Each name stands for a flat space through zero: a line, a plane or more. A row that begins with a name and a colon came from that space; any other row is followed by the name of the space it lies nearest, among the names in its block.
lb-lj: [ 13  15 -42  20   2   1   7  50  -9   9  24  10 -13 -18  17  24  14  13]
pf-fm: [-7 13 -3 14  9 -5  0  0 -7  8  2 -7  9 -1  2 -3 -2 -3]
fz-ph: [  7 -14  11   1   1   6  11  -4   4   6 -17 -15  -3 -14  -4  14  17   9]
gs-pr: [ -5  15 -29  -7   5  16  -6   6  -4  -1  -7 -13  -7  -6 -11  19   2   8]
hd-tg: [ -5   6   5   4 -22   0   0  20  -5   2 -13   7  -7  -3 -19 -13  -3  23]
hf-sn: [  1 -23 -17  -8  -6  25 -16  13 -24  26  -5 -14   5 -12  14  18   6 -13]
hf-sn: [ -5 -13 -11  -2  -2  10 -14   9 -14  22  -4  -8   6  -3   2   7  -1 -12]
fz-ph: [-11  21   0 -11  10 -30  -4  -8 -23  -3  30  52  -4   9 -45 -48 -26  20]
zr-dt: [ -8   0  10  12 -11   2  -2   1   2  22   5  -8  -1   5 -15   6  -2   8]
hd-tg: [ -4   4   0   3  -8   2   0 -21   4  -1  -1   8   3  -1  14  -2   7  -6]
zm-bb: [  1 -25  -1   4 -13   4  13 -10  -9   7  15   7  22   3  37  22  40  -5]
[ -1  -1   2   9  -2   3  -4  -4 -10   1  -3  -4  -3 -10  -2  -7  -1  10]	fz-ph
zm-bb: [-2 -6 -1 -8 -6  3 11 -1 -2 -4  1  1  9  2 16  1  5 -8]
[  0  11 -10   1  13   4   1   2  -6  -1  25  26   3  17  -6 -14 -18 -10]	fz-ph
[  6  -3 -27   0  -1  -9   7 -15   6   9   2  13   0 -18   0   3  -2 -10]	hd-tg
zr-dt: [  5  -3 -26 -20  33 -10  -6 -28  -3 -47  -9  -1  -8 -22  24  -6  12 -25]
[ 18 -19 -25  13   1 -12  -3  -3  12  -1  30  -9   3  -1  -6  -1  -3  -1]	hd-tg
[  0  -5  -6  -9   6   0  -7  -3  -2 -14  -6   0   3  -4   0  -4   5  -4]	zr-dt
[  5  -8  11  -4  28   8  15  -7  -5 -10  22  18   5  11 -40  -5   5   4]	fz-ph
[ 17  26  -5   3  17 -19   9  19  -6  15   9  32 -17   2   1 -17  -7 -14]	gs-pr
lc-zs: [  4  -9   2  17   8  -8  -1   6  18  16 -20 -15   4 -10  14  12 -23   7]
[ -9  -1  -2  11 -20  12  32  14 -14   9 -13   0   2   5  16  -6   4   3]	pf-fm
[ -1 -12  -4   5  -6   9   1  -8  -1  11  11   7   6   3  20  10  14   5]	zm-bb
[ 13  -4 -33 -23  26 -15  -4 -25 -10 -50  -9   6  -3 -22  30  -1   3 -10]	zr-dt
[  1  14  -1  13   0  -9  13 -28  15  -2   7   8   0  -8   2 -22   4 -11]	gs-pr
[ 25   4 -30 -13  24 -20  16  -6 -15  22  10  15   4  15 -18 -13 -15 -17]	gs-pr
[  2   4 -11   9   5  12   5   2  -2   2   7  13   1  -1   9  -2   0   3]	lb-lj
[ -8  -4  -9   7  -4  -2 -17  13  14 -12  -1 -11 -13   3  55  15 -16   4]	fz-ph
[-18  11  41  36 -45  21  -1  39  21  55  24 -12   5  28 -33  20 -14  26]	zr-dt
rj-zn: [  9  -4  25   1   3 -31   7  10   8 -24  13 -22  -4   4  -4 -13  14  11]
[ -8 -12  16  -5   9   3 -15   9 -20  13  -5  32  16   2   3   4 -35 -10]	hd-tg
lc-zs: [  2  -6  -3   0  18  -1  12  -2  16   3  -1 -10  13  -3   9  11 -16   5]
[  3  -5   9  17  14  13  -7  -8  22 -19   2  -8  -1   2  -3   6 -22   9]	lb-lj
[ 19   1   0  10 -12  -2 -14  -4   4  29  -9 -34   5 -10 -10  -1  -4  -2]	fz-ph
[-11  -2   8   3   5  10  12  10  -7  -9  12  31  -3   7  -8  -1   4   3]	fz-ph
pf-fm: [-17  24 -11  27  19   4  -8   3 -21  20   2  -4  28  29  17 -23 -23 -45]
[ -7  -5  -8  24  -2   9   3 -16 -13   3   8  16  -4   5  18  -4  11   0]	lb-lj
[-16  11  49  13  19 -30  33 -39  52 -42   6  22 -19  17 -14 -14 -20  27]	hf-sn
[ -7   2  -5   1 -10   3   7  -5  -9  -9 -10   6   1  -8  -5 -14  10  24]	fz-ph
[ 10 -12 -56 -48  52 -24  -7 -53 -29 -86 -30  13  -2 -47  48 -18  10 -36]	zr-dt
[ -3  12  20  -8 -19   3  -5  -7 -18 -14  11   5 -13   4 -16 -16   6  -4]	lc-zs
[ -2 -16 -22  -8   4   0   7 -22 -12  10  -1  38  -1 -17 -13 -16 -28 -37]	hd-tg
[  3   0  -8  -8  -4   7 -13  -1  -4   4   2  -2   2   1   7   2  -4  -4]	hf-sn
[-17   0  13   1 -25 -14 -25   7  -9   5 -13   2  -2  -2  -5 -21  17  -9]	lc-zs

Each name stands for a flat space through zero: a line, a plane or more. A row that begins with a name and a colon came from that space; any other row is followed by the name of the space it lies nearest, among the names in its block.
bm_jf: [-21  -5 -12  -2  14 -12 -18  -3  -4   0  24 -12 -32 -11 -13  11   7 -10]
tz_jz: [ -6   1  -2   3   0   4   2  -8  -7  -9 -11  12   0   8  -3  -2   3  -4]
fs_zd: [ 18   9 -15   6  -1   2  -6 -24   7  -8   3  12   5  -2 -22   7  22 -13]
dd_tj: [-21 -12   7  -3  -6 -10 -16 -14  -4  -2  -3  -7  -4 -11   0  23   3   2]
bm_jf: [  8   8  -7   0   2   0  -6  13   2   5   0  11 -20  -3 -10   1  -2   0]
[ 12  10  -2   2  -4   6   9   7   5   6 -10  11   6   5   4   0  -8   2]	bm_jf
ft_ff: [ 25  12   8   4 -19  -7  20  -6  -3   3  -2  -4   7  13  17 -13  -1   9]
tz_jz: [  1   6   1   1  14 -18 -20  37  16  -2  33 -36 -19 -15   6   7 -18  36]
[-34 -17 -29 -13  20  48 -44  19  47  -4   9  20  27 -23 -47   4   2 -13]	ft_ff
[  9  -9  -8  -1  -8   5  18  32  25  -1  11  15   8  -4 -35  20 -26  23]	ft_ff
[ -3  -8  -2  -4  -5  24  14 -31 -21   3 -33  21  17  10  -8   2  15 -27]	tz_jz
[ 43   2   8  17  12  -6 -26  26  13 -12 -10 -42   9  39  18  22  -7  -4]	dd_tj
gz_mh: [  5  -2  -2  14  31  22 -11   3  24   5 -10  -1  -6  17  19 -21  -5  19]
[  0  10   1   2   4  -8  -3  16   3   0  14  -7  -7  -3   8   2 -11   8]	tz_jz
ft_ff: [ 12  -9  -2   2 -14   5  13  15  11  -1   1   1  10   3 -10   4 -24  17]
[-5  1 -6  1  4  7 -5 11 12  0  0  6 14  2 -9 -5 -2 -2]	ft_ff
sc_pp: [  1  32 -13  -5  18  12  12 -10  -6  14  10   7  10 -19  -6  14  10   2]
[ -3  14 -14  -3 -17  20  24  18   6  18  -3  14  14  -1 -33 -15   0   4]	dd_tj
cd_mc: [  4 -15  19   1   9  -1 -11  -9 -15  -5  16  12 -13  -8 -19   3  -2 -11]
[  7  -5  -8   0   6 -14   2  -3  -7  -4  -4 -13 -20  -6  -7  17  -7 -11]	ft_ff
[  2  -7   2   1 -37  33 -13 -27  -2   6  14 -12  15 -35  13   2 -14 -10]	fs_zd
[  9  -4   3   4  12  -5 -20   4  -2   9  -5   6   2 -11   4   1  -1   1]	gz_mh
pc_pg: [  9 -11   6   2  -6  -5  11  -6  -7   0   9  14   9  -5  -4   6 -17 -17]
fs_zd: [ 12 -15 -26   0 -30  28  -4 -27  22  16   0 -12  -2 -21   2   7   6  -5]
cd_mc: [ 11  -2  29 -19   0   7 -18 -28 -37   5  30  17 -12 -11 -15  -2 -12 -10]
[-17 -10 -16   2   7 -23 -15   2  12   3  -4  -1  29 -20 -20  22   1  -5]	fs_zd
hq_tl: [-15 -10 -14  -6  12  12   1   5  22  15  21  24   7  19   6   3   0 -10]
gz_mh: [ -4 -27 -11  10   5  -4   6  14  -6  15 -12  -2  -7   0  19  -8  -6  17]
[ -6  12  -5  -2  23  25  -4 -11  22  -3 -13  -5   0  17   6 -26  -2   2]	gz_mh
pc_pg: [-17 -11  11   3  -8   2  20 -12   1 -10  21  11  -8   3 -20  17 -14 -17]
[-20  12  16  17   8  11  10  -5  -4 -15 -11 -29  10  16   0  -1 -11   7]	pc_pg
[-24 -15 -11  -2  22  -6 -18  -8 -16 -14   0  -8 -25 -25 -12  18  11 -22]	ft_ff
dd_tj: [ 11 -13 -10 -10  -6  14   1  21   1   0  -8 -10   4  17  -3   0   3  -4]
[ -1  -8   0   2  -9  44  26 -48 -25   8 -53  48  36  14 -16  -1  34 -53]	tz_jz
[-36   9   5  -7 -16  11  24  -2  -3  20 -18 -12   1  25 -46 -16  -1  16]	dd_tj
[-10  -7  -9  -1   4   9  -1   5  15  13  15  22   5  21   3  -3 -11   3]	hq_tl
[  3  -4  -3  -5  -2   6   6  -6  -5   4 -17   2   5   0  -3  -3   3  -6]	tz_jz
[ -9 -17  -8 -35  -2  -1  22 -13 -21   4 -14  -6 -21   6  13 -18   2   9]	dd_tj
[-22  34  32  37  -4 -27  13   3  -1   2   9  -2  18  14 -40 -12   0  23]	dd_tj
hq_tl: [-12   1  -7 -13   9   2  -4  11  11   8  13  15   5  13   4  -1  -1   0]
[-9 -3  2 -1  5  2  4 -2 15  3 17 12  1  6  5 -1 -2  0]	hq_tl
[ 18 -13 -10 -19   1   1  -4 -11  -7 -10   9   3 -12 -19  23   2  -2   0]	dd_tj
[ -6  35   0 -17 -15  -4   6  10   8   9 -21  -7   5  -1   7 -17   2   2]	cd_mc
[ -8  -2   8 -13 -21  11  -7  -5  -8   8   5 -16  21 -10  23 -12 -19  -8]	fs_zd
[ 20   0 -19 -12  13 -27 -20  14 -32  19 -12   8   6 -11   2   6  -8   8]	gz_mh
[  4 -15 -20  21   4 -19  19 -19  16 -17  -4 -13   8  -9   9   1  15  16]	cd_mc
[-14 -17 -17  14   3  13  24   7  17   2   4 -20  -6  24  30 -23  -9  18]	gz_mh
[ 10  12  25   9  10 -12  15   4 -10   0  -6  -6  -1  16  11 -12 -10  -3]	fs_zd
[-10   9  19 -13 -16   3 -22 -14  -6  33   9  -5   3   1   6 -37  -2 -20]	cd_mc
[ -2   9  -9  -7  17  -4 -26   4  -9  13 -11   9   0  -8  -8  -7  -6   2]	gz_mh
[ -6 -24  13   2   1  14 -22  -4   0  -9  19   8 -15  10   0  38 -22   4]	pc_pg
[ 15  -9  -4  -3   4 -11   8   3  39  17 -24 -12  -4  21   4  -1  -9  -4]	fs_zd
[  3   2   3  -1  -3  12  -3 -17  -8   1  -8  10  14   4  -5   2  11 -11]	tz_jz
[-37  24  30 -14  10 -10  13 -38 -11  22   7  14  -2   2 -13  15 -20  23]	dd_tj
[  0  -2   5   1   0   5   1  -9   0   4 -13   5   9   0   1  -5   9 -14]	tz_jz
[ 14  14  -4  -5   3  -2  -7  14  -4   8   6  11 -24  -5  -1   6  -8  10]	bm_jf
[-10   1  21  11  16 -22  11  30  -4  -6   5   4   7  -4 -22  15  12   0]	fs_zd
[  2   7   1  -2  -6  13   1   5  21   7   4  21  45  21  13 -13   0  12]	ft_ff
[ 4  3 -6  1  4 -7 -5  6  2  3  9  1 -5 -1 -2  3  1  3]	bm_jf
[-11   5   3  -2  -5  -7   8 -11  11   3 -10  -2   7   7  16  -8   7   0]	cd_mc

Each name stands for a flat space through zero: a line, a plane or more. A row that begins with a name and a colon came from that space; any other row is followed by the name of the space it lies nearest, among the names in its block.
zzqj: [ -2  -4  11  -1   2  30   3  -4 -13  -7   4 -10 -23   2  29   4  31   8]
cqlp: [ 16  19  24 -14   1   5 -15 -13   5   1 -16  36  48  58  -9  -1  20 -10]
hszt: [ 17 -20 -26  -3  26  -6  -2   0  13 -13  16   5 -19   2 -11   5  12  21]
[ 19  27  12 -17  -1  -9 -20  -8   5  -8 -28  31  42  53  -8   1  17 -10]	cqlp
fgrp: [ -4  -4  -7  11   8  -7 -18   3  14 -13 -15  -8  10   4   8   8  -1  18]
[-17   1  -1  -5  -6  18   8  -2  16   7  -7  -8  -7 -41 -15  -1  -8  -4]	fgrp
tdfd: [  6  -5  -4  -4   1   0  -1  11  -1  -3  13  31   1 -11   7   6  10   7]
[ -8   4   8  -8   0   3  -1   9   9  -3 -12   8 -13   5  33   3  21   4]	zzqj
zcth: [-48  -3 -50  -1  22   5  -2  -2  12 -15   7  21  37  -2 -15 -44  52   0]
jqdl: [ -6 -13  15 -21   7  17  -5  -6   5  -9  -1 -21   9   4   9 -12  16   9]
[-20  -9 -38 -17  36   7   0  -5   6   4  17   5  10  19  -7 -25   9   7]	zcth
jhbs: [ -2  -5 -14 -10   4  16 -10   6  -4   7  -4   4  -8   2   0  -9  25  -2]
fgrp: [-24  -3  10 -11  16   3 -30  -5   1 -11  -7  -1   4  -2   3  -7  -9   2]
